Below is a small trained network, with its code and all its weights. Each question gives an input and a target symbol and asks what happens when units are switched off, that is, made to give their printed mean instead of their output.

import numpy as np


def w(rows, s, z=0):
    codes = np.array(rows[::2]) - 128.0
    scale = np.full(codes.shape[1], s)
    scale[-1] = z or s
    return codes * scale


def f(y):
    return np.maximum(y, 0)


def softmax(a):
    e = np.exp(a - a.max(-1, keepdims=True))
    return e / e.sum(-1, keepdims=True)


def log_softmax(a):
    a = a - a.max(-1, keepdims=True)
    return a - np.log(np.exp(a).sum(-1, keepdims=True))


def net(x, mask):
    ids = ['ΓΘΠΨΩβδζηλμξστφ'.index(c) for c in x.split()]
    T = len(ids)
    res = E[ids] + P[:T]
    r = res
    for j in range(3):
        rows = slice(3 * j, 3 * j + 3)
        q, k, v = (r @ M[0][rows].T for M in (Q, K, V))
        z = softmax(np.where(np.tri(T) > 0, q @ k.T / 3**0.5, -1e9)) @ v
        o = O[0][rows]
        res = res + np.where(mask[j], z, o[:, -1]) @ o[:, :-1]
    y = f(res @ A[0][:, :-1].T + A[0][:, -1])
    res = res + np.where(mask[3:15], y, B[0][:, -1]) @ B[0][:, :-1]
    return log_softmax(res[-1] @ U[:, :-1].T + U[:, -1])


Q, K, V, O, A, B = {}, {}, {}, {}, {}, {}
E = w([
[130,120,138],'Γ',
[56,165,175],'Θ',
[76,173,169],'Π',
[93,184,162],'Ψ',
[65,172,171],'Ω',
[133,119,140],'β',
[81,169,173],'δ',
[57,170,173],'ζ',
[163,153,225],'η',
[37,95,228],'λ',
[96,72,216],'μ',
[140,114,145],'ξ',
[63,40,12],'σ',
[200,93,6],'τ',
[136,33,151],'φ',
],0.015)
P = w([
[91,235,142],'0',
[98,213,135],'1',
[105,192,145],'2',
[112,171,148],'3',
[119,149,151],'4',
[126,128,153],'5',
[134,108,156],'6',
[140,87,158],'7',
[150,65,160],'8',
[159,44,162],'9',
[165,25,162],'10',
[174,5,164],'11',
],0.021)
Q[0] = w([
[162,128,128],'H0',
[77,117,112],'H0',
[156,153,108],'H0',
[178,152,144],'H1',
[21,69,239],'H1',
[249,140,57],'H1',
[137,150,204],'H2',
[69,103,66],'H2',
[140,138,124],'H2',
],0.019)
K[0] = w([
[159,132,109],'H0',
[101,137,176],'H0',
[139,142,109],'H0',
[33,167,110],'H1',
[144,38,184],'H1',
[106,194,63],'H1',
[194,21,130],'H2',
[104,249,141],'H2',
[112,141,123],'H2',
],0.02)
V[0] = w([
[165,141,145],'H0',
[152,60,169],'H0',
[136,71,46],'H0',
[23,56,67],'H1',
[67,71,193],'H1',
[56,149,111],'H1',
[2,112,41],'H2',
[219,159,54],'H2',
[163,86,73],'H2',
],0.011)
O[0] = w([
[117,126,131,121],'H0',
[124,173,100,93],'H0',
[70,134,107,3],'H0',
[9,121,148,130],'H1',
[78,169,81,255],'H1',
[94,100,115,136],'H1',
[16,68,144,135],'H2',
[194,102,168,22],'H2',
[142,127,192,57],'H2',
],0.012,0.0096)
A[0] = w([
[104,218,117,32],'N0',
[141,67,55,200],'N1',
[107,218,180,53],'N2',
[105,93,196,79],'N3',
[106,57,119,49],'N4',
[84,215,163,52],'N5',
[110,189,110,8],'N6',
[131,191,249,41],'N7',
[81,99,88,97],'N8',
[200,138,86,119],'N9',
[95,72,131,201],'N10',
[219,82,144,73],'N11',
],0.013,0.015)
B[0] = w([
[194,59,195,148],'N0',
[104,178,193,230],'N1',
[121,152,250,146],'N2',
[109,150,80,152],'N3',
[142,203,136,163],'N4',
[192,116,149,162],'N5',
[220,212,108,133],'N6',
[9,87,114,146],'N7',
[179,109,161,215],'N8',
[133,67,139,166],'N9',
[173,90,82,249],'N10',
[83,170,99,154],'N11',
],0.012,0.014)
U = w([
[204,108,80,172],'Γ',
[72,191,83,122],'Θ',
[135,122,137,127],'Π',
[179,44,189,42],'Ψ',
[127,123,132,173],'Ω',
[50,105,177,83],'β',
[133,80,151,126],'δ',
[85,213,97,84],'ζ',
[122,127,119,175],'η',
[77,204,59,214],'λ',
[87,130,230,66],'μ',
[132,3,123,175],'ξ',
[108,118,121,254],'σ',
[161,102,145,186],'τ',
[165,148,177,53],'φ',
],0.016,0.0058)

Each question gives the input, a string of symbols that net reads in full, and the target symbol t.
The units are the heads (3 rows each of Q, K, V and O) and the neurons (one row each of A and B). Each row of codes is followed by its name. A weight is (code - 128) times the scale printed after its matrix; where a second scale follows, it is the last column's (O, A, B and U).
mask holds one flag per unit, heads first, then neurons. A switched-off unit (its flag False) gives its mean, the last column of its rows in O or B, instead of its output. The means were averaged over made-up inputs and are rounded, as every weight is.
A unit's drop is (log p(t) with every unit on - log p(t) with that unit switched off) / (log p(t) with every unit on - log p(t) with every unit switched off).
The circuit of an input: a set's keep is (log p(t) with only the set's units on - log p(t) with every unit switched off) / (log p(t) with every unit on - log p(t) with every unit switched off). Starting from the 12 units with the biggest drops (on a tie, the unit counted first), units are removed one at a time, each time the one whose removal leaves the highest keep (on an exact tie, the one counted first), for as long as the keep stays at least 0.8.
units of the circuit, in order: the units of the circuit, biggest drop first
k most important neurons: the k neurons with the biggest drops, biggest first
which heads matter: for each layer, one digit per head in row order, 1 if its drop is at least 0.15 and else 0, layers parted by /
input Ω δ φ ζ Γ σ τ σ σ λ Π, target ξ: units of the circuit, in order : N10, H2
input σ μ Θ λ η σ Ω, target ξ: units of the circuit, in order : H2, N10
input λ Π μ ζ δ σ Γ, target ξ: 2 most important neurons : N10, N1
input ζ β β λ Ψ, target Ψ: units of the circuit, in order : N0, N5
input ζ Γ σ ζ, target ξ: units of the circuit, in order : H2, N10, N1
input σ σ Ω λ μ η Γ η η Γ, target Γ: units of the circuit, in order : H2
input τ Π τ Θ μ Π, target φ: which heads matter : 011
input Γ ξ σ φ ξ φ σ η σ φ λ, target μ: 2 most important neurons : N2, N10
input σ Π σ φ φ Γ, target λ: 3 most important neurons : N8, N0, N9
input β Ψ Π μ μ φ ζ, target μ: units of the circuit, in order : H2, N2, H1
input Ω μ Ω τ σ φ Ω φ β η, target μ: which heads matter : 111
input δ λ μ ζ, target φ: 2 most important neurons : N0, N6
input μ Π Π, target φ: units of the circuit, in order : N0, N6
input Π τ β φ Θ Γ τ Π, target β: most important neuron : N7
input η Ψ ζ λ τ τ λ ζ, target β: units of the circuit, in order : H2, N7, N8, N3
input Ω τ η Θ, target β: which heads matter : 101
input φ τ φ τ Ψ ζ λ Π, target Ψ: 3 most important neurons : N0, N5, N1
input σ Π η ξ σ μ Π μ η φ Θ, target μ: units of the circuit, in order : H2, H1, N10
input λ μ φ μ μ τ η μ λ σ Ω, target ξ: 2 most important neurons : N10, N1
input ζ ξ Ω Γ φ Π, target μ: units of the circuit, in order : H2, N2
input λ ξ δ Γ η Γ, target Γ: units of the circuit, in order : H1
input μ Γ τ ζ φ λ Ψ, target μ: units of the circuit, in order : N10, H2
input μ η δ, target φ: 3 most important neurons : N10, N0, N2
input ζ Ω λ η, target Ψ: which heads matter : 001
input φ σ λ τ τ Θ μ φ Ω, target μ: units of the circuit, in order : H2, H1, N2
input σ σ Π δ Π Ω σ σ δ σ ζ, target ξ: 3 most important neurons : N10, N1, N8
input λ β Γ φ μ η φ τ Ω τ Π η, target β: units of the circuit, in order : N7, N11, H2
